Below are the code and all the weights of a small trained network. Each question names an input and a target symbol and asks about switching units off, where a switched-off unit gives its printed mean instead of its output.

import numpy as np


def w(rows, s, z=0):
    codes = np.array(rows[::2]) - 128.0
    scale = np.full(codes.shape[1], s)
    scale[-1] = z or s
    return codes * scale


def f(y):
    return np.maximum(y, 0)


def softmax(a):
    e = np.exp(a - a.max(-1, keepdims=True))
    return e / e.sum(-1, keepdims=True)


def log_softmax(a):
    a = a - a.max(-1, keepdims=True)
    return a - np.log(np.exp(a).sum(-1, keepdims=True))


def net(x, mask):
    ids = ['ΨΩαβδεζξτ'.index(c) for c in x.split()]
    T = len(ids)
    res = E[ids] + P[:T]
    r = res
    for j in range(3):
        rows = slice(2 * j, 2 * j + 2)
        q, k, v = (r @ M[0][rows].T for M in (Q, K, V))
        z = softmax(np.where(np.tri(T) > 0, q @ k.T / 2**0.5, -1e9)) @ v
        o = O[0][rows]
        res = res + np.where(mask[j], z, o[:, -1]) @ o[:, :-1]
    y = f(res @ A[0][:, :-1].T + A[0][:, -1])
    res = res + np.where(mask[3:19], y, B[0][:, -1]) @ B[0][:, :-1]
    return log_softmax(res[-1] @ U[:, :-1].T + U[:, -1])


Q, K, V, O, A, B = {}, {}, {}, {}, {}, {}
E = w([
[43,79,168],'Ψ',
[49,145,164],'Ω',
[161,61,253],'α',
[40,115,140],'β',
[61,161,121],'δ',
[165,125,71],'ε',
[82,77,159],'ζ',
[194,199,102],'ξ',
[81,190,160],'τ',
],0.02)
P = w([
[106,105,246],'0',
[85,161,134],'1',
[86,163,131],'2',
[84,166,126],'3',
[86,169,127],'4',
[87,171,128],'5',
[86,171,124],'6',
[87,172,123],'7',
[86,172,119],'8',
[86,173,121],'9',
],0.011)
Q[0] = w([
[69,114,78],'H0',
[37,201,59],'H0',
[184,110,184],'H1',
[20,253,231],'H1',
[83,36,121],'H2',
[99,93,94],'H2',
],0.024)
K[0] = w([
[145,99,106],'H0',
[167,92,203],'H0',
[103,148,145],'H1',
[183,135,253],'H1',
[99,96,55],'H2',
[77,106,89],'H2',
],0.031)
V[0] = w([
[104,111,219],'H0',
[115,218,119],'H0',
[8,131,28],'H1',
[87,25,107],'H1',
[91,131,73],'H2',
[114,65,109],'H2',
],0.015)
O[0] = w([
[152,69,184,255],'H0',
[107,91,34,107],'H0',
[57,67,2,37],'H1',
[145,38,102,134],'H1',
[157,115,219,112],'H2',
[145,180,126,111],'H2',
],0.013,0.021)
A[0] = w([
[133,1,143,79],'N0',
[82,77,35,171],'N1',
[226,109,90,177],'N2',
[118,189,40,48],'N3',
[90,105,27,61],'N4',
[9,125,185,114],'N5',
[138,193,177,2],'N6',
[218,135,129,115],'N7',
[189,121,155,107],'N8',
[184,202,78,135],'N9',
[45,133,195,35],'N10',
[89,81,77,18],'N11',
[232,113,79,138],'N12',
[49,210,154,81],'N13',
[23,117,105,8],'N14',
[71,163,77,83],'N15',
],0.0087,0.0061)
B[0] = w([
[195,102,132,203],'N0',
[181,170,77,149],'N1',
[73,106,148,151],'N2',
[241,138,159,130],'N3',
[6,107,190,136],'N4',
[100,149,74,191],'N5',
[206,47,56,253],'N6',
[57,143,129,209],'N7',
[113,196,110,238],'N8',
[53,117,133,144],'N9',
[41,117,128,211],'N10',
[62,183,187,137],'N11',
[96,120,80,142],'N12',
[159,185,167,162],'N13',
[204,172,127,135],'N14',
[166,173,132,130],'N15',
],0.022,0.02)
U = w([
[170,130,188,77],'Ψ',
[110,103,124,184],'Ω',
[157,160,155,128],'α',
[185,132,83,95],'β',
[126,152,24,75],'δ',
[121,169,156,254],'ε',
[154,172,254,80],'ζ',
[193,204,154,140],'ξ',
[85,160,146,162],'τ',
],0.012,0.004)

Each question gives the input, a string of symbols that net reads in full, and the target symbol t.
The units are the heads (2 rows each of Q, K, V and O) and the neurons (one row each of A and B). Each row of codes is followed by its name. A weight is (code - 128) times the scale printed after its matrix; where a second scale follows, it is the last column's (O, A, B and U).
mask holds one flag per unit, heads first, then neurons. A switched-off unit (its flag False) gives its mean, the last column of its rows in O or B, instead of its output. The means were averaged over made-up inputs and are rounded, as every weight is.
A unit's drop is (log p(t) with every unit on - log p(t) with that unit switched off) / (log p(t) with every unit on - log p(t) with every unit switched off).
The circuit of an input: a set's keep is (log p(t) with only the set's units on - log p(t) with every unit switched off) / (log p(t) with every unit on - log p(t) with every unit switched off). Starting from the 12 units with the biggest drops (on a tie, the unit counted first), units are removed one at a time, each time the one whose removal leaves the highest keep (on an exact tie, the one counted first), for as long as the keep stays at least 0.8.
units of the circuit, in order: the units of the circuit, biggest drop first
most important unit: the unit with the biggest drop
k most important neurons: the k neurons with the biggest drops, biggest first
heads that matter: for each layer, one digit per head in row order, 1 if its drop is at least 0.15 and else 0, layers parted by /
input δ ε Ω ξ Ψ Ω τ β, target δ: most important unit -> H1
input Ω τ ε ξ τ ζ ξ ζ Ω, target Ω: units of the circuit, in order -> N8, H1
input β ζ ξ Ω τ ζ ξ, target β: 4 most important neurons -> N10, N0, N1, N7
input Ψ ξ ξ ξ ξ τ β δ, target Ψ: heads that matter -> 110
input β ε ξ β, target β: units of the circuit, in order -> H1, N0, N7
input ξ Ω α Ω Ψ ζ α δ τ, target ξ: units of the circuit, in order -> N6, H1, N8
input τ Ω ξ ε τ ξ ξ ζ ξ, target τ: units of the circuit, in order -> N6, H0, N0
input Ψ Ω Ω, target Ψ: 2 most important neurons -> N6, N0
input τ τ τ δ β Ω β ξ ξ Ψ, target τ: heads that matter -> 010
input Ω ξ ε, target Ω: 4 most important neurons -> N4, N6, N8, N5
input ξ ζ ξ β β Ψ Ψ τ, target ξ: units of the circuit, in order -> N13, H1, N6
input ξ τ ζ, target ξ: units of the circuit, in order -> N13, H1, N6
input δ ξ Ψ δ Ψ ξ ε τ, target δ: 2 most important neurons -> N1, N5
input ζ β τ β, target ζ: units of the circuit, in order -> H0
input Ω Ψ ξ δ, target Ω: heads that matter -> 011
input τ ξ Ω Ω τ β ζ ε, target τ: heads that matter -> 100
input Ψ ζ τ β ξ, target Ψ: heads that matter -> 111
input τ ξ ξ ξ Ω ξ τ Ω, target τ: heads that matter -> 010
input Ω ξ Ψ ξ β Ω ε, target Ω: heads that matter -> 110
input τ Ψ β Ψ β δ, target τ: units of the circuit, in order -> N6, H0
input Ω ξ δ Ψ ε ξ ξ, target Ω: units of the circuit, in order -> H1, N8, N2, N5
input β β Ω, target β: 4 most important neurons -> N0, N7, N1, N8
input τ τ ε Ψ Ω β ε, target τ: units of the circuit, in order -> N6, H1
input δ τ β Ω Ω ζ δ τ, target δ: 2 most important neurons -> N5, N1
input ζ β δ, target ζ: most important neuron -> N6
input β τ ε ξ τ ζ ξ Ω ξ ζ, target β: 4 most important neurons -> N1, N0, N8, N7
input Ω ξ ξ τ, target Ω: units of the circuit, in order -> N8, H1
input δ Ψ Ω β β Ω ξ ε τ Ω, target δ: 2 most important neurons -> N5, N1
input β ξ τ, target β: 2 most important neurons -> N0, N1
